Here is a tiny trained network, its code and every weight. The questions are about switching its units off for an input and a target symbol, where a switched-off unit gives its printed mean instead of its output.

import numpy as np


def w(rows, s, z=0):
    codes = np.array(rows[::2]) - 128.0
    scale = np.full(codes.shape[1], s)
    scale[-1] = z or s
    return codes * scale


def f(y):
    return y / 2 * (1 + np.tanh(0.7978845608 * (y + 0.044715 * y**3)))


def softmax(a):
    e = np.exp(a - a.max(-1, keepdims=True))
    return e / e.sum(-1, keepdims=True)


def log_softmax(a):
    a = a - a.max(-1, keepdims=True)
    return a - np.log(np.exp(a).sum(-1, keepdims=True))


def net(x, mask):
    ids = ['γδθμστ'.index(c) for c in x.split()]
    T = len(ids)
    res = E[ids] + P[:T]
    u = 0
    for l in range(2):
        q, k, v = (res @ M[l].T for M in (Q, K, V))
        z = softmax(np.where(np.tri(T) > 0, q @ k.T / 3**0.5, -1e9)) @ v
        res = res + np.where(mask[u], z, O[l][:, -1]) @ O[l][:, :-1]
        u += 1
        y = f(res @ A[l][:, :-1].T + A[l][:, -1])
        res = res + np.where(mask[u : u + 4], y, B[l][:, -1]) @ B[l][:, :-1]
        u += 4
    return log_softmax(res[-1] @ U[:, :-1].T + U[:, -1])


Q, K, V, O, A, B = {}, {}, {}, {}, {}, {}
E = w([
[62,204,45,210,123,181,122,83,132,157],'γ',
[138,165,98,158,72,108,145,149,128,218],'δ',
[70,138,247,179,154,161,67,132,103,190],'θ',
[66,114,114,139,101,158,82,144,184,135],'μ',
[147,205,211,136,112,200,130,198,133,63],'σ',
[106,184,86,111,99,97,83,144,113,101],'τ',
],0.013)
P = w([
[74,111,131,103,126,110,151,188,127,152],'0',
[209,150,182,91,26,158,121,104,102,162],'1',
[133,111,154,187,82,72,65,67,157,125],'2',
[174,193,125,63,186,115,127,183,204,178],'3',
[59,135,208,83,70,102,207,76,86,167],'4',
[137,184,110,176,86,59,11,111,88,64],'5',
[227,185,169,117,52,169,142,115,245,155],'6',
],0.013)
Q[0] = w([
[110,113,131,240,14,120,70,174,69,99],'0.h1',
[103,13,97,98,178,136,220,131,15,77],'0.h1',
[255,91,103,182,230,107,85,107,149,130],'0.h1',
],0.0072)
K[0] = w([
[145,121,100,138,255,87,122,170,163,132],'0.h1',
[219,136,146,194,130,78,109,99,186,114],'0.h1',
[165,160,145,37,144,165,142,72,148,176],'0.h1',
],0.0097)
V[0] = w([
[201,194,138,139,115,89,162,163,1,102],'0.h1',
[147,87,242,73,117,143,117,173,141,150],'0.h1',
[125,91,101,3,98,68,113,161,148,52],'0.h1',
],0.0089)
O[0] = w([
[34,122,157,158,45,152,96,201,117,102,93],'0.h1',
[125,23,96,8,99,120,135,134,113,81,137],'0.h1',
[36,137,162,63,151,156,82,67,184,204,2],'0.h1',
],0.013,0.0052)
A[0] = w([
[97,177,212,102,237,194,189,129,157,11,25],'0.n1',
[196,95,68,113,148,64,111,129,70,43,110],'0.n2',
[48,4,95,36,110,231,86,44,99,103,6],'0.n3',
[183,162,109,190,247,228,159,106,71,86,118],'0.n4',
],0.0042,0.0024)
B[0] = w([
[3,158,78,84,127,235,106,91,176,96,92],'0.n1',
[71,74,216,190,233,126,32,97,86,149,250],'0.n2',
[133,244,161,185,249,218,140,114,112,59,119],'0.n3',
[79,79,199,31,180,148,119,142,166,21,239],'0.n4',
],0.0067,0.0023)
Q[1] = w([
[55,157,142,101,163,73,197,124,42,119],'1.h1',
[133,105,172,119,94,148,223,83,136,130],'1.h1',
[149,105,152,185,27,111,101,3,123,90],'1.h1',
],0.0081)
K[1] = w([
[168,110,97,203,132,141,2,70,217,92],'1.h1',
[72,98,158,217,109,81,149,28,120,93],'1.h1',
[39,117,115,160,186,40,177,214,158,120],'1.h1',
],0.0068)
V[1] = w([
[79,156,91,159,211,125,54,89,133,75],'1.h1',
[106,150,204,74,193,140,71,127,84,76],'1.h1',
[154,138,118,89,140,254,170,129,195,45],'1.h1',
],0.007)
O[1] = w([
[191,131,74,185,138,164,91,125,182,179,3],'1.h1',
[149,47,30,131,54,211,116,118,171,127,21],'1.h1',
[129,75,223,160,108,105,198,105,249,143,6],'1.h1',
],0.011,0.0062)
A[1] = w([
[50,55,172,168,78,112,138,206,255,176,28],'1.n1',
[105,136,112,158,73,41,228,92,136,66,184],'1.n2',
[96,186,155,225,102,126,139,191,157,130,87],'1.n3',
[117,170,166,74,97,74,174,97,47,94,255],'1.n4',
],0.0046,0.004)
B[1] = w([
[156,165,158,142,129,83,110,145,91,136,132],'1.n1',
[98,47,176,220,147,68,148,85,157,132,161],'1.n2',
[93,135,254,123,20,90,133,166,75,205,154],'1.n3',
[130,137,52,57,129,108,168,95,160,68,252],'1.n4',
],0.0082,0.016)
U = w([
[182,187,158,224,185,100,110,184,130,126,138],'γ',
[64,155,168,96,111,58,129,80,78,117,254],'δ',
[176,61,83,160,162,127,104,167,81,92,52],'θ',
[170,124,151,68,227,89,105,32,177,189,128],'μ',
[46,58,182,136,52,111,138,78,143,137,2],'σ',
[58,193,118,102,66,140,3,143,148,216,86],'τ',
],0.0052,0.0016)

Each question gives the input, a string of symbols that net reads in full, and the target symbol t.
The units are the heads (3 rows each of Q, K, V and O) and the neurons (one row each of A and B). Each row of codes is followed by its name. A weight is (code - 128) times the scale printed after its matrix; where a second scale follows, it is the last column's (O, A, B and U).
mask holds one flag per unit, layer by layer, with each layer's heads first. A switched-off unit (its flag False) gives its mean, the last column of its rows in O or B, instead of its output. The means were averaged over made-up inputs and are rounded, as every weight is.
A unit's drop is (log p(t) with every unit on - log p(t) with that unit switched off) / (log p(t) with every unit on - log p(t) with every unit switched off).
The circuit of an input: a set's keep is (log p(t) with only the set's units on - log p(t) with every unit switched off) / (log p(t) with every unit on - log p(t) with every unit switched off). Starting from all 10 units, units are removed one at a time, each time the one whose removal leaves the highest keep (on an exact tie, the one counted first), for as long as the keep stays at least 0.8.
units of the circuit, in order: the units of the circuit, biggest drop first
top k neurons: the k neurons with the biggest drops, biggest first
top k neurons in layer l: the k neurons of layer l with the biggest drops, biggest first
drop when u is switched off: that unit's drop, to one decimal
input θ δ μ δ, target θ: top 2 neurons	(0.n2 1.n3)
input σ θ δ δ δ, target σ: units of the circuit, in order	(0.h1 0.n3 1.h1)
input θ δ γ τ, target θ: units of the circuit, in order	(0.h1 1.n3)
input δ δ δ δ θ γ γ, target θ: top neuron	(1.n3)
input θ δ θ γ δ θ, target θ: units of the circuit, in order	(0.h1 0.n2 1.h1)
input δ γ τ μ θ, target τ: units of the circuit, in order	(1.h1 0.h1)
input γ δ θ δ τ, target θ: units of the circuit, in order	(1.h1 0.h1)
input γ δ τ γ μ γ τ, target μ: top 2 neurons in layer 0	(0.n2 0.n4)
input θ θ γ μ, target θ: units of the circuit, in order	(0.h1 0.n2 1.h1)
input δ θ μ τ μ δ, target τ: units of the circuit, in order	(0.h1 0.n2 1.h1)
input δ σ δ σ δ γ, target σ: units of the circuit, in order	(1.h1 0.h1)
input τ τ δ μ δ γ, target τ: top 2 neurons in layer 1	(1.n4 1.n2)
input σ σ δ δ μ, target σ: top 2 neurons	(0.n3 1.n2)
input γ δ δ δ δ, target γ: top neuron in layer 0	(0.n4)
input θ γ μ, target θ: units of the circuit, in order	(0.h1 1.h1 0.n2)
input γ θ δ δ γ θ, target γ: top 2 neurons in layer 0	(0.n2 0.n4)
input σ δ δ θ δ δ γ, target σ: top 2 neurons	(1.n2 0.n3)
input δ δ δ μ δ θ, target μ: drop when 0.h1 is switched off	1.0
input τ θ δ δ σ, target τ: drop when 0.n1 is switched off	0.1
input τ δ μ, target τ: drop when 0.h1 is switched off	0.5
input θ σ σ τ, target σ: units of the circuit, in order	(1.h1)
